Rows, each with its class:
4.381; 2.250; 0.049; 1.323; 1.434; 1.135; -1.924; -1.060; 0.465; -1.779; 2.447; -1.274; -3.546; 3.169; -0.153; 1.707; -0.562; -2.141; 2.664; 1.656; -1.334; 0.971 => [53]
-2.115; -1.715; -2.169; -0.582; 2.544; -0.256; -1.789; -0.321; 0.059; 0.257; 3.541; 0.146; 2.865; 0.032; -1.954; -0.296; 1.325; 1.215; 0.070; 1.032; -1.817; -0.418 => [55]
3.794; 3.648; -2.579; -0.179; 2.782; 0.821; -0.717; -1.899; 0.667; -3.284; 3.549; -4.255; -1.553; 0.435; 3.601; 1.912; -3.997; -3.490; -1.147; -1.554; -0.716; 0.453 => [55]
4.067; 3.418; -2.717; 2.249; 0.800; 2.145; 0.036; -0.590; 0.150; -2.505; 3.145; -2.917; -0.072; -0.091; 2.479; 0.366; -3.115; -2.432; -0.361; -1.851; 0.565; 1.201 => [55]
-5.435; -2.979; 0.793; -0.196; 5.698; -0.378; 0.638; -1.260; 1.086; 1.062; 2.373; 0.181; -1.643; 2.692; -2.958; 0.687; 2.499; -0.736; 1.457; 2.604; -3.160; 0.679 => [53]
0.966; 2.705; -2.151; -0.412; 8.517; 1.866; -0.102; -1.394; 1.122; -0.966; -2.105; -2.967; -7.913; 1.511; 2.151; 2.949; -3.622; -2.523; 0.321; 3.373; -1.061; 2.205 => [53]
-0.720; -2.019; -0.878; 0.116; 5.182; 0.014; -0.097; 0.113; -0.920; 1.833; -8.463; -0.679; -5.142; 0.062; 0.806; 0.645; 0.727; -0.220; 0.270; 1.937; -2.978; -1.796 => [55]
2.468; 3.345; 1.483; 0.244; 3.529; 2.868; -0.789; -1.614; 1.602; -1.694; 4.818; -2.421; 3.396; 4.756; 3.330; 1.676; -1.511; -2.725; 2.411; -1.990; -2.193; -1.038 => [53]
2.416; 3.727; -1.582; 0.908; 4.065; 2.044; 0.784; -0.096; -0.800; -0.568; 2.747; -5.233; -4.408; 0.392; 1.643; -0.051; -2.358; -2.895; -0.572; -1.809; -3.153; 1.382 => [55]
5.822; 2.776; -4.254; -0.368; 3.425; 0.023; -3.803; -0.691; 1.951; -3.584; 8.637; -5.113; 0.714; 0.364; 3.038; 0.490; -4.777; -2.359; -0.802; -1.792; -0.831; 0.902 => [53]
1.393; -0.486; -1.199; 0.610; 3.856; -0.026; 0.740; -0.501; 0.446; -1.681; 2.523; -3.423; -3.114; 0.007; 0.689; 0.862; -1.705; -1.607; -0.675; -0.092; -2.883; 1.193 => [55]
1.505; -0.054; -2.544; -1.221; 7.944; 1.886; 0.296; -1.314; 0.580; -0.405; 1.172; -4.589; -4.450; 0.863; 2.998; 2.487; -1.996; -2.516; 0.729; 1.463; -4.792; 1.174 => [55]
2.669; 1.988; -2.093; -0.980; 2.219; 1.407; 0.056; -0.895; 2.849; -3.038; 1.350; -2.714; -2.127; 1.573; -0.863; 2.594; -3.365; -2.740; 0.987; 2.827; 0.243; 1.352 => [53]
1.529; 1.024; -1.449; -0.399; 2.089; 0.702; -0.643; -3.333; 1.102; -2.605; -1.607; -1.831; -5.255; -0.044; 0.204; 1.474; -2.273; -0.430; 0.569; 1.812; 1.606; -0.186 => [53]
2.347; 2.596; -0.856; -0.409; 2.792; 1.542; -0.106; -0.643; 1.462; -2.365; 0.471; -1.601; -3.349; 2.068; 0.011; 4.221; -2.519; -1.376; 1.956; 1.214; 0.389; 0.668 => [53]
4.274; 2.481; -0.324; -0.557; 2.110; 1.445; -1.146; -2.404; 1.322; -2.544; -2.131; -3.835; -5.032; -0.168; 4.139; 2.644; -3.933; -1.544; -0.398; -0.432; 1.997; -0.031 => [53]
0.880; 1.007; -2.156; 0.380; 6.666; 1.867; -0.392; -1.174; 1.503; -1.210; 2.860; -3.395; -2.576; 1.374; 2.983; 1.008; -1.633; -2.438; 1.070; 1.257; -3.599; 1.136 => [53]
7.665; 5.035; -2.573; 0.731; 0.989; 0.981; -1.294; -0.086; 0.726; -3.640; 5.470; -4.969; 0.218; -1.855; 5.422; 0.142; -4.507; -1.914; -0.515; -2.669; -0.156; 0.520 => [53]
0.316; -0.790; -2.552; -1.040; 5.362; -0.560; -0.275; 0.379; 1.630; 1.673; 3.222; -3.944; -1.950; -0.348; -0.397; 0.308; -1.348; -2.518; -1.153; 0.643; -2.462; 2.161 => [53]
4.523; 4.085; -0.694; -0.253; 0.058; 1.848; -0.539; -1.312; 0.969; -4.313; -1.623; -3.964; -1.609; 2.877; 4.751; 2.517; -3.642; -2.094; 0.813; 0.445; 1.616; 0.040 => [53]
